[[ 14.1   7.2  -0.9]
 [-27.1  51.3 -10.8]
 [  0.6   1.6  -0.2]
 [-31.5  -9.7   0.8]]
:
[[ 51.3 -10.8]
 [  1.6  -0.2]]

[[ 15.9 -33.5 -27.0 -67.2]
 [ 12.5 -15.2 -24.2 -67.8]
 [ 14.6 -11.6 -30.3 -67.8]
 [ 14.6  -5.8 -22.2 -60.9]]
:
[[-15.2 -24.2]
 [-11.6 -30.3]]

[[ 12.1  -2.5 -35.8  -7.4]
 [ 13.4 -29.2 -19.5  -0.9]
 [-25.0   6.9  14.1 -18.0]
 [ 12.0   4.7 -51.0 -19.9]
 [ -8.7  31.7 -13.3  -3.9]]
:
[[-29.2 -19.5]
 [  6.9  14.1]]

[[26.1 65.1 52.8 28.4 18.5]
 [26.6 66.3 53.9 28.9 18.8]
 [24.2 -7.0  2.7 21.7 30.3]]
:
[[66.3 53.9]
 [-7.0  2.7]]

[[ -7.5  11.7 -11.3   7.5]
 [ 43.2 -49.3  23.8 -42.1]
 [-15.2 -47.3  40.2  13.6]
 [ 44.3 -46.1  23.8 -43.4]
 [ 45.0 -50.7  24.8 -43.6]]
:
[[-49.3  23.8]
 [-47.3  40.2]]

[[ 39.4  -3.3  32.5]
 [  3.8  -3.9   4.8]
 [  9.0  51.1 -10.2]
 [ -1.4   5.1  -3.7]]
:
[[ -3.9   4.8]
 [ 51.1 -10.2]]

[[ -4.1   5.5  -0.1  10.2  -0.9]
 [ -0.4  -5.2   1.8 -31.7   7.7]
 [ 12.3  -0.2  -0.1   9.8  -2.3]
 [ -1.2  -3.5  -5.2 -51.0  -3.2]
 [ -1.9   5.7  -4.4  -9.6  -6.7]]
:
[[-5.2  1.8]
 [-0.2 -0.1]]
